Below is a small trained network, with its code and all its weights. Each question gives an input and a class and asks what happens when units are switched off, that is, made to give their printed mean instead of their output.

import numpy as np


def w(rows, s, z=0):
    codes = np.array(rows[::2]) - 128.0
    scale = np.full(codes.shape[1], s)
    scale[-1] = z or s
    return codes * scale


def f(y):
    return y / 2 * (1 + np.tanh(0.7978845608 * (y + 0.044715 * y**3)))


def log_softmax(a):
    a = a - a.max(-1, keepdims=True)
    return a - np.log(np.exp(a).sum(-1, keepdims=True))


def net(x, mask):
    res = np.array(x, float).reshape(1, 7) / 4 @ E
    y = f(res @ A[0][:, :-1].T + A[0][:, -1])
    res = res + np.where(mask, y, B[0][:, -1]) @ B[0][:, :-1]
    return log_softmax(res[-1] @ U[:, :-1].T + U[:, -1])


A, B = {}, {}
E = w([
[67,213,121,35,210,43,134,232,117,172,109],'x0',
[101,199,243,88,132,230,145,182,127,59,195],'x1',
[62,210,193,191,81,82,96,110,193,89,2],'x2',
[141,137,125,137,118,119,131,145,123,122,129],'x3',
[124,129,126,117,118,135,120,127,118,132,121],'x4',
[131,125,132,132,137,129,130,133,125,125,118],'x5',
[131,135,128,129,125,136,124,128,126,140,121],'x6',
],0.0091)
A[0] = w([
[57,194,223,176,101,85,85,129,247,88,18,204],'N0',
[104,151,84,69,207,60,143,187,100,205,105,202],'N1',
[138,133,217,165,84,254,149,105,106,20,169,198],'N2',
[117,155,118,182,110,61,116,75,173,125,49,153],'N3',
[60,222,197,48,167,130,157,216,123,120,133,142],'N4',
[95,109,69,109,168,28,142,134,130,199,90,180],'N5',
[196,48,65,102,147,164,155,125,47,155,195,254],'N6',
[205,43,63,183,105,121,122,45,143,158,118,228],'N7',
],0.0068,0.0051)
B[0] = w([
[57,181,129,160,2,106,112,108,175,79,61,246],'N0',
[109,116,85,110,178,53,81,191,68,129,194,217],'N1',
[105,134,197,188,163,237,151,100,144,174,159,236],'N2',
[52,64,157,162,71,74,67,122,68,100,83,189],'N3',
[208,211,147,16,138,85,139,126,221,45,132,229],'N4',
[62,173,74,138,175,46,89,176,38,137,133,195],'N5',
[228,193,133,44,170,126,237,64,133,132,154,252],'N6',
[161,155,61,126,53,67,230,40,171,111,20,241],'N7',
],0.0073,0.013)
U = w([
[172,210,96,62,80,64,195,85,215,73,68,245],'0',
[167,106,201,149,191,237,177,94,104,145,222,232],'1',
[105,30,93,225,37,100,124,92,139,109,49,23],'2',
[54,143,190,255,85,220,94,130,177,108,129,19],'3',
[132,110,17,128,218,86,122,185,25,155,190,181],'4',
[196,132,172,41,194,147,110,216,151,92,221,29],'5',
[48,123,119,170,102,51,5,196,56,93,109,67],'6',
],0.006,0.0012)

Each question gives the input, the list of numbers given to net, and the class t.
The units are the neurons (one row each of A and B). Each row of codes is followed by its name. A weight is (code - 128) times the scale printed after its matrix; where a second scale follows, it is the last column's (A, B and U).
mask holds one flag per neuron, in row order. A switched-off neuron (its flag False) gives its mean, the last column of its row in B, instead of its output. The means were averaged over made-up inputs and are rounded, as every weight is.
A unit's drop is (log p(t) with every unit on - log p(t) with that unit switched off) / (log p(t) with every unit on - log p(t) with every unit switched off).
The circuit of an input: a set's keep is (log p(t) with only the set's units on - log p(t) with every unit switched off) / (log p(t) with every unit on - log p(t) with every unit switched off). Starting from all 8 units, units are removed one at a time, each time the one whose removal leaves the highest keep (on an exact tie, the one counted first), for as long as the keep stays at least 0.8.
units of the circuit, in order: the units of the circuit, biggest drop first
most important unit: the unit with the biggest drop
top k neurons: the k neurons with the biggest drops, biggest first
drop of u: that unit's drop, to one decimal
input [7,2,-1,-7,8,-6,-3], class 5: most important unit => N4
input [2,6,0,-1,-3,-5,5], class 5: top 3 neurons => (N7, N4, N0)
input [4,3,-1,-8,-7,-7,-8], class 5: top 2 neurons => (N7, N0)
input [8,2,-2,-3,-4,6,4], class 5: top 2 neurons => (N4, N7)
input [0,5,7,-8,4,0,-1], class 3: units of the circuit, in order => (N6, N2)
input [8,6,-5,7,-1,-8,5], class 5: units of the circuit, in order => (N4, N7, N1)
input [-6,1,3,-3,2,-4,6], class 3: units of the circuit, in order => (N2, N6)
input [0,0,1,-5,-3,8,1], class 2: units of the circuit, in order => (N6, N4)
input [2,0,2,1,-5,-3,-5], class 6: units of the circuit, in order => (N6, N7)
input [0,8,-4,-6,6,-5,2], class 1: top 2 neurons => (N2, N1)
input [5,-1,-8,-6,-2,8,7], class 4: top 2 neurons => (N1, N5)
input [-6,-5,2,1,-8,-1,-5], class 2: top 3 neurons => (N4, N3, N6)
input [0,4,3,-5,-3,7,-1], class 3: top 3 neurons => (N6, N7, N2)
input [-1,6,-4,-7,-6,0,2], class 1: units of the circuit, in order => (N2)
input [-5,-1,2,-7,-2,2,8], class 2: top 2 neurons => (N4, N6)
input [-3,7,1,-5,-6,6,-2], class 3: drop of N6 => 0.5
input [2,-6,-7,3,3,7,8], class 4: drop of N1 => 0.4
input [5,4,0,7,6,-3,6], class 5: drop of N7 => 0.8
input [8,-7,0,-2,-6,1,-6], class 4: top 2 neurons => (N0, N1)
input [3,-5,0,-2,-6,6,6], class 4: most important unit => N0
